What each symbol does to the units:
j256: ga>., ve>j990, du>j352, ki>j685, fu>j735, lu>j867
j115: ga>., ve>j579, du>j867, ki>j257, fu>j176, lu>j6
j647: ga>j720, ve>j707, du>j257, ki>j978, fu>j920, lu>.
j225: ga>j472, ve>j41, du>., ki>j587, fu>j703, lu>j685
j753: ga>j31, ve>j703, du>., ki>., fu>., lu>j799
j462: ga>j274, ve>j766, du>j165, ki>., fu>., lu>j357
j372: ga>j801, ve>j516, du>j799, ki>., fu>., lu>j997
j274: ga>j270, ve>j743, du>j272, ki>j766, fu>j462, lu>j86
j403: ga>., ve>j867, du>j310, ki>j801, fu>j743, lu>j302
j415: ga>., ve>j515, du>., ki>j461, fu>j41, lu>j992
j801: ga>j867, ve>j838, du>j735, ki>j516, fu>j372, lu>j176
j997: ga>j176, ve>j918, du>j372, ki>., fu>., lu>j399
j918: ga>j257, ve>j357, du>j516, ki>., fu>., lu>j920
j806: ga>., ve>j270, du>j990, ki>j274, fu>j838, lu>j579
j515: ga>., ve>j352, du>., ki>j31, fu>j461, lu>j310
j838: ga>j806, ve>j274, du>j685, ki>j462, fu>j516, lu>j257
j990: ga>., ve>j992, du>j472, ki>j272, fu>j685, lu>j806
j685: ga>j990, ve>j272, du>j225, ki>j165, fu>j36, lu>j838
j707: ga>j184, ve>j610, du>j86, ki>j278, fu>j978, lu>.
j176: ga>j115, ve>j257, du>j801, ki>j918, fu>j997, lu>j644
j992: ga>., ve>j310, du>j415, ki>j880, fu>j272, lu>j270
j587: ga>j41, ve>j750, du>., ki>., fu>., lu>j165
j743: ga>j403, ve>j801, du>j880, ki>j372, fu>j766, lu>j65
j880: ga>j310, ve>j735, du>j461, ki>j799, fu>j248, lu>j743
j766: ga>j743, ve>j372, du>j248, ki>., fu>., lu>j151
j165: ga>j272, ve>j248, du>j587, ki>., fu>., lu>j462
j610: ga>j236, ve>j644, du>j65, ki>j399, fu>j278, lu>.
j472: ga>., ve>j415, du>., ki>j41, fu>j225, lu>j990
j644: ga>j6, ve>j647, du>j176, ki>j920, fu>j399, lu>.
j867: ga>., ve>j806, du>j256, ki>j838, fu>j801, lu>j115
j236: ga>., ve>j6, du>j302, ki>j644, fu>j610, lu>.
j579: ga>., ve>j842, du>j806, ki>j86, fu>j257, lu>j720
j6: ga>., ve>j720, du>j115, ki>j647, fu>j644, lu>.
j352: ga>., ve>j472, du>., ki>j225, fu>j31, lu>j256
j184: ga>., ve>j236, du>j842, ki>j610, fu>j707, lu>.
j41: ga>j415, ve>j461, du>., ki>j750, fu>j587, lu>j272
j302: ga>., ve>j115, du>j403, ki>j176, fu>j65, lu>j236
j151: ga>j65, ve>j997, du>j766, ki>., fu>., lu>j278
j310: ga>., ve>j256, du>j515, ki>j735, fu>j880, lu>j403
j750: ga>j461, ve>j753, du>., ki>., fu>., lu>j248
j799: ga>j735, ve>j36, du>j753, ki>., fu>., lu>j372
j248: ga>j880, ve>j799, du>j750, ki>., fu>., lu>j766
j461: ga>j515, ve>j31, du>., ki>j753, fu>j750, lu>j880
j278: ga>j610, ve>j399, du>j151, ki>., fu>., lu>.
j257: ga>j579, ve>j86, du>j838, ki>j357, fu>j918, lu>j647
j272: ga>j992, ve>j880, du>j41, ki>j248, fu>j165, lu>j274
j735: ga>j256, ve>j685, du>j31, ki>j36, fu>j799, lu>j801
j86: ga>j842, ve>j65, du>j274, ki>j151, fu>j357, lu>j707
j36: ga>j685, ve>j165, du>j703, ki>., fu>., lu>j516
j720: ga>., ve>j184, du>j579, ki>j707, fu>j647, lu>.
j703: ga>j225, ve>j587, du>., ki>., fu>., lu>j36
j65: ga>j302, ve>j176, du>j743, ki>j997, fu>j151, lu>j610
j516: ga>j838, ve>j462, du>j36, ki>., fu>., lu>j918
j978: ga>j707, ve>j278, du>j357, ki>., fu>., lu>.
j399: ga>j644, ve>j920, du>j997, ki>., fu>., lu>.
j270: ga>., ve>j403, du>j992, ki>j743, fu>j274, lu>j842
j357: ga>j86, ve>j151, du>j462, ki>., fu>., lu>j978
j31: ga>j352, ve>j225, du>., ki>j703, fu>j753, lu>j735
j920: ga>j647, ve>j978, du>j918, ki>., fu>., lu>.
j842: ga>., ve>j302, du>j270, ki>j65, fu>j86, lu>j184

In the rows, 52 stands for zero.

The rows follow the links: the fewer symbols apart two units are, the more alike their rows tend to be.

Each row is also shifted at random along 5 hidden directions that mean nothing.

Some units, each with a row of numbers:
j352
  41    55    47    58    54    50    50    68    30    63    42    41    53    36    62    55    64    38    56    48    63    41    39    26    32    61    58    64    66    47    63    62    62    38    35
j867
  68    57    37    54    49    47    47    63    54    63    42    54    67    27    66    53    55    42    46    49    63    30    32    28    60    64    47    51    55    61    35    60    46    54    31
j461
  32    51    51    58    64    62    47    74    54    61    49    39    56    50    35    51    62    46    63    44    62    34    46    57    37    57    57    58    51    28    59    61    53    57    42
j992
  69    48    41    63    49    52    47    59    47    55    57    49    50    51    54    57    41    43    57    48    72    42    47    50    54    48    71    56    51    44    61    50    58    44    50
j806
  44    63    29    73    34    56    32    47    42    58    57    56    44    65    47    67    32    42    57    50    59    50    58    61    42    31    69    53    25    48    42    49    51    49    67
j720
  37    53    45    50    46    44    46    52    32    57    54    53    57    56    52    58    34    51    40    50    67    58    51    41    41    51    58    55    52    65    51    45    56    43    50
j151
  43    51    52    42    51    59    56    44    75    43    62    56    60    61    31    45    46    59    56    43    38    50    57    73    70    37    37    32    33    42    39    49    37    82    81
j753
  48    48    60    45    56    48    64    65    46    60    37    39    53    38    47    46    81    62    55    48    42    45    52    40    40    61    36    53    67    51    57    70    45    57    50
j256
  49    60    39    59    52    53    52    56    43    56    42    50    48    36    66    56    57    34    56    51    60    45    43    36    44    50    58    55    50    44    53    56    60    38    48
j278
  58    42    63    24    61    50    76    36    60    49    52    50    66    48    45    39    59    64    47    43    45    51    48    40    72    43    25    40    61    59    54    49    49    71    73
j403
  76    58    33    62    53    56    41    69    64    56    59    56    67    42    54    56    42    38    57    44    68    23    31    46    63    57    56    55    38    44    39    57    44    65    39
j372
  45    68    42    63    48    58    34    61    51    53    52    48    51    58    26    50    67    53    59    53    39    42    60    72    37    55    35    44    29    47    35    67    40    71    56
j610
  51    42    61    28    68    49    71    50    46    52    54    50    74    37    55    35    53    53    45    42    53    47    41    30    55    47    35    57    75    60    60    42    57    63    53
j880
  54    50    58    52    67    66    60    47    70    33    56    59    42    47    69    52    63    36    67    53    42    55    46    55    64    55    56    51    52    37    63    46    61    34    47
j184
  85    49    39    41    53    51    55    44    24    67    53    44    65    51    46    46    33    45    48    29    67    43    46    35    43    16    54    52    49    52    64    41    57    62    78
j735
  61    61    37    56    39    54    55    62    68    68    37    43    63    36    43    56    70    49    51    41    56    26    46    36    68    53    43    36    38    49    34    76    36    68    66
j6
  55    65    41    56    59    51    43    36    45    47    59    52    52    45    64    57    38    35    51    51    58    53    42    39    47    51    40    61    37    62    46    41    64    34    42
j647
  56    57    49    57    57    47    39    36    36    49    59    48    41    65    53    58    36    50    45    64    53    69    57    57    35    64    46    64    45    75    49    43    61    38    26
j65
  17    49    57    43    72    59    50    53    26    37    59    60    59    53    62    36    52    37    59    55    36    65    45    56    19    38    50    64    66    47    77    33    73    46    58
j750
  46    47    62    48    57    64    69    42    77    45    53    49    40    63    42    50    65    55    63    45    44    59    59    65    73    48    46    42    40    34    51    53    42    57    63
j272
  60    41    65    66    57    53    50    55    62    37    60    62    34    61    67    58    55    53    59    67    50    59    58    64    53    67    78    63    64    43    67    42    60    30    27
j36
  48    50    59    59    43    48    41    64    63    51    46    46    41    61    38    58    69    70    51    71    44    54    69    71    53    73    53    49    57    55    48    67    40    52    35
j801
  41    69    46    59    48    59    50    43    60    42    43    62    49    40    62    54    63    47    55    58    38    54    55    50    54    46    43    46    39    55    45    50    54    47    60
j516
  55    55    52    54    33    45    46    70    50    60    47    47    48    63    33    51    60    71    47    57    44    49    66    69    44    62    44    49    52    59    42    67    37    70    48

Complete each set of four: the symbols that take the first to the second take the third to the fourth, perhaps in another order.
Answers are names.
  58    54    47    55    55    69    58    52    86    51    56    43    47    57    38    57    54    50    62    39    63    36    46    55    80    50    52    39    26    36    40    62    39    62    57
to   57    60    52    53    54    55    59    50    46    59    37    33    48    41    50    54    78    40    60    42    55    49    48    32    42    54    42    55    50    50    55    65    58    43    50
as   29    58    36    61    37    44    34    63    32    67    56    52    59    55    49    56    34    53    44    46    66    39    52    53    37    48    69    55    48    58    42    50    50    60    47
to j842

 107    51    69    46    55    44    60    40    54    41    46    58    39    40    72    48    66    60    42    72    29    72    60    51    57    68    33    52    68    69    52    50    63    32    37
to   33    60    44    49    53    50    42    53    52    49    53    59    60    44    57    47    52    51    46    58    41    48    47    50    51    57    37    49    47    65    33    53    47    57    42
as   50    35    66    46    49    49    66    51    34    46    49    71    48    54    69    46    46    57    49    56    41    71    59    57    42    30    78    56    81    46    76    32    62    42    81
to j579

  56    56    52    70    37    52    45    52    61    52    47    52    31    55    57    64    56    56    50    67    50    63    64    57    57    66    66    49    49    55    45    58    47    34    41
to   49    51    62    51    58    66    62    41    62    46    52    45    38    61    37    51    62    48    72    47    44    57    58    65    54    41    46    46    42    32    59    56    49    57    68
as   47    45    55    46    64    51    53    84    81    42    59    72    73    34    61    44    60    55    51    57    49    30    38    55    75    90    54    48    71    52    48    51    41    64    19
to j36

  52    59    40    57    64    59    38    50    30    44    59    58    61    53    56    50    40    26    64    48    53    50    37    49    29    37    57    60    44    44    61    37    67    51    54
to   54    54    37    52    39    44    45    54    31    71    49    50    62    49    55    55    34    49    41    49    64    45    48    40    43    41    60    54    51    62    46    47    50    51    61
as   18    53    43    54    61    53    42    53    46    47    66    52    58    57    51    50    27    38    56    49    64    48    44    58    41    46    57    64    49    45    54    42    63    50    39
to j720

  84    54    40    49    48    38    42    54    42    68    51    41    66    44    48    51    32    54    35    45    75    39    40    35    53    60    44    60    47    70    39    60    48    59    33
to   60    51    51    51    29    41    55    49    46    61    42    59    50    50    61    53    55    63    38    60    45    61    62    50    49    47    57    44    67    66    51    54    44    50    63
as   26    57    48    59    33    39    35    56    45    53    55    55    54    64    44    51    40    63    39    58    52    59    68    67    45    54    56    49    52    70    44    52    41    57    47
to j36

  73    62    53    50    52    55    57    48    47    56    41    43    48    47    40    47    79    50    56    49    38    52    54    48    47    44    32    47    44    46    45    67    54    61    73
to   75    56    38    50    49    45    54    66    33    73    35    44    66    24    64    52    75    39    50    42    61    31    37    17    40    55    50    59    66    54    47    63    56    49    45
as   67    49    57    53    58    64    57    52    77    42    55    56    51    56    42    55    68    56    62    48    36    48    49    65    70    55    44    39    46    42    46    58    42    64    57
to j310

  21    46    34    57    38    49    33    74    48    66    62    55    70    65    29    57    21    64    44    47    71    26    48    64    51    47    74    47    43    43    45    53    38    80    58
to   41    50    47    63    60    50    18    77    26    43    73    53    52    73    27    50    30    48    57    63    55    49    58    85    13    57    68    69    46    44    57    48    62    58    33
as    7    46    53    56    37    44    59    47    59    65    43    57    41    51    64    63    51    65    46    54    66    56    59    44    70    56    77    49    65    53    61    54    45    36    56
to j225

  41    44    66    50    56    61    62    57    79    45    53    59    47    55    51    47    74    59    59    57    34    57    55    63    69    62    47    43    57    41    55    56    44    60    53
to   52    68    47    66    46    67    39    42    67    47    57    45    34    70    26    57    65    45    69    50    41    57    64    76    53    39    39    39    10    41    34    58    44    62    73
as   49    64    56    55    54    58    47    34    68    33    58    60    45    59    48    52    60    54    57    63    35    64    59    69    59    56    30    42    33    64    34    51    50    52    49
to j918

  64    47    56    50    67    55    50    73    60    35    61    64    65    35    72    44    59    42    61    61    40    41    32    48    52    80    48    61    72    50    57    49    60    48    14
to   53    68    46    61    54    61    34    58    27    51    54    39    51    55    27    45    72    35    63    55    34    49    55    68     8    45    38    58    35    46    45    61    59    61    61
as   85    51    49    50    63    59    63    55    48    50    47    52    59    29    74    50    55    33    58    47    57    42    32    27    54    52    58    65    67    47    61    49    66    37    39
to j735

  77    41    60    41    48    55    80    46    52    66    43    41    47    54    51    52    57    60    53    37    65    49    53    35    65    32    59    44    63    40    70    55    48    48    80
to   65    59    49    61    68    71    49    44    64    42    60    40    36    64    44    57    57    31    72    49    50    47    44    60    52    47    53    54    25    28    56    54    61    46    52
as   64    55    55    53    46    57    61    28    57    54    44    43    31    64    44    58    64    60    58    51    44    67    70    55    57    39    48    41    35    45    49    60    49    41    82
to j587

  73    56    66    42    53    46    62    54    50    47    41    54    55    29    61    36    79    61    45    59    32    56    52    39    52    67    28    52    72    67    50    62    52    53    48
to   73    55    44    49    59    60    61    44    44    52    55    61    59    37    69    49    44    31    55    37    56    46    38    36    53    26    57    54    54    44    62    36    67    46    73
as  109    34    70    39    60    43    66    72    57    54    43    51    60    36    59    40    77    67    45    57    47    48    49    44    60    84    41    57    93    59    61    61    54    52    20
to j990

  21    59    38    65    30    46    35    74    33    71    47    52    58    52    42    56    43    51    44    51    67    40    52    54    34    48    78    55    56    50    50    58    44    62    55
to   41    43    44    58    41    51    45    55    74    48    61    66    52    58    59    62    27    54    48    54    68    44    50    60    77    53    78    38    55    49    47    40    44    53    47
as   57    67    27    69    29    51    39    55    50    70    50    45    49    57    39    64    42    43    56    38    70    36    49    50    48    36    67    45    32    45    39    65    42    58    68
to j992

  52    70    35    51    50    53    40    40    43    56    56    38    61    56    33    51    46    43    52    45    50    45    45    52    44    41    25    48    19    61    35    53    49    62    60
to   96    64    45    59    45    55    37    49    46    48    53    44    48    62    40    48    62    52    57    55    40    55    67    68    36    50    38    52    30    54    40    60    48    54    60
as   22    61    33    54    47    49    45    52    38    59    48    55    60    46    53    54    45    39    44    46    56    44    47    42    43    38    53    53    43    59    43    48    52    59    67
to j685

  43    52    60    40    75    59    53    29    49    30    64    51    52    59    60    46    40    36    60    54    44    68    47    54    48    42    43    55    43    53    59    30    66    41    54
to   21    41    54    37    48    33    63    60    56    60    48    57    72    28    68    45    47    62    35    52    63    42    39    29    75    71    47    53    82    76    44    54    46    53    25
as   33    42    61    46    46    56    51    59    40    49    55    55    51    68    33    46    55    65    59    58    35    61    72    75    42    33    64    47    56    37    61    50    48    69    85
to j743

  24    50    53    63    61    68    43    70    65    43    62    57    49    50    53    53    62    38    67    52    49    42    49    66    55    60    60    55    46    31    56    55    55    49    39
to   52    57    49    49    40    51    63    62    66    63    30    53    57    35    59    51    77    53    49    47    49    38    45    31    67    56    46    40    56    51    40    70    46    58    57
as   52    45    58    43    58    48    48    51    42    51    61    48    57    65    36    50    27    57    48    48    58    54    52    63    49    49    55    56    52    56    56    45    49    59    51
to j610

  62    43    68    27    66    51    71    40    60    47    51    54    62    45    56    36    58    60    46    54    39    62    51    47    64    54    28    47    65    60    59    45    47    62    57
to   47    65    43    43    50    52    53    31    62    46    54    47    59    49    44    53    40    52    48    47    53    56    48    50    67    42    25    41    28    67    31    51    43    64    65
as   42    53    61    42    60    55    58    36    47    49    53    47    53    54    40    43    58    54    50    57    37    56    56    59    47    45    32    50    45    64    45    50    53    59    62
to j647

  37    62    50    61    46    58    42    53    71    40    50    62    46    53    43    52    64    57    55    59    34    50    60    70    61    57    42    43    34    54    36    59    40    69    53
to   67    41    59    56    49    54    59    63    61    55    52    58    46    59    54    57    49    60    52    51    53    52    56    55    63    53    70    47    62    36    64    51    46    49    54
as   39    39    71    45    58    44    52    45    63    41    64    57    49    64    49    44    45    70    47    62    46    67    61    70    63    66    45    52    62    62    55    46    48    53    33
to j176

  48    43    65    58    55    58    45    61    40    43    56    51    40    68    40    49    61    58    65    64    41    59    66    77    30    58    60    62    57    36    69    53    56    50    48
to   55    38    54    36    49    40    50    74    32    60    55    57    70    55    43    39    35    68    42    48    57    40    53    55    40    47    63    52    71    54    58    52    49    73    57
as   88    60    51    63    42    52    55    37    79    48    50    41    33    56    57    67    54    58    48    54    63    62    55    50    78    68    49    46    36    58    39    61    42    33    35
to j806

  70    44    70    41    75    51    54    46    54    30    63    55    52    43    61    43    61    52    52    67    38    64    46    55    51    77    30    62    62    65    54    42    63    44    13
to   59    38    67    38    59    44    58    38    65    45    57    61    54    58    59    52    29    65    35    54    56    60    52    53    74    56    52    51    67    66    56    34    48    48    43
as   32    40    75    45    52    52    56    46    73    35    66    66    48    67    57    51    45    70    50    66    36    71    69    76    65    62    54    47    62    54    54    39    46    51    46
to j257

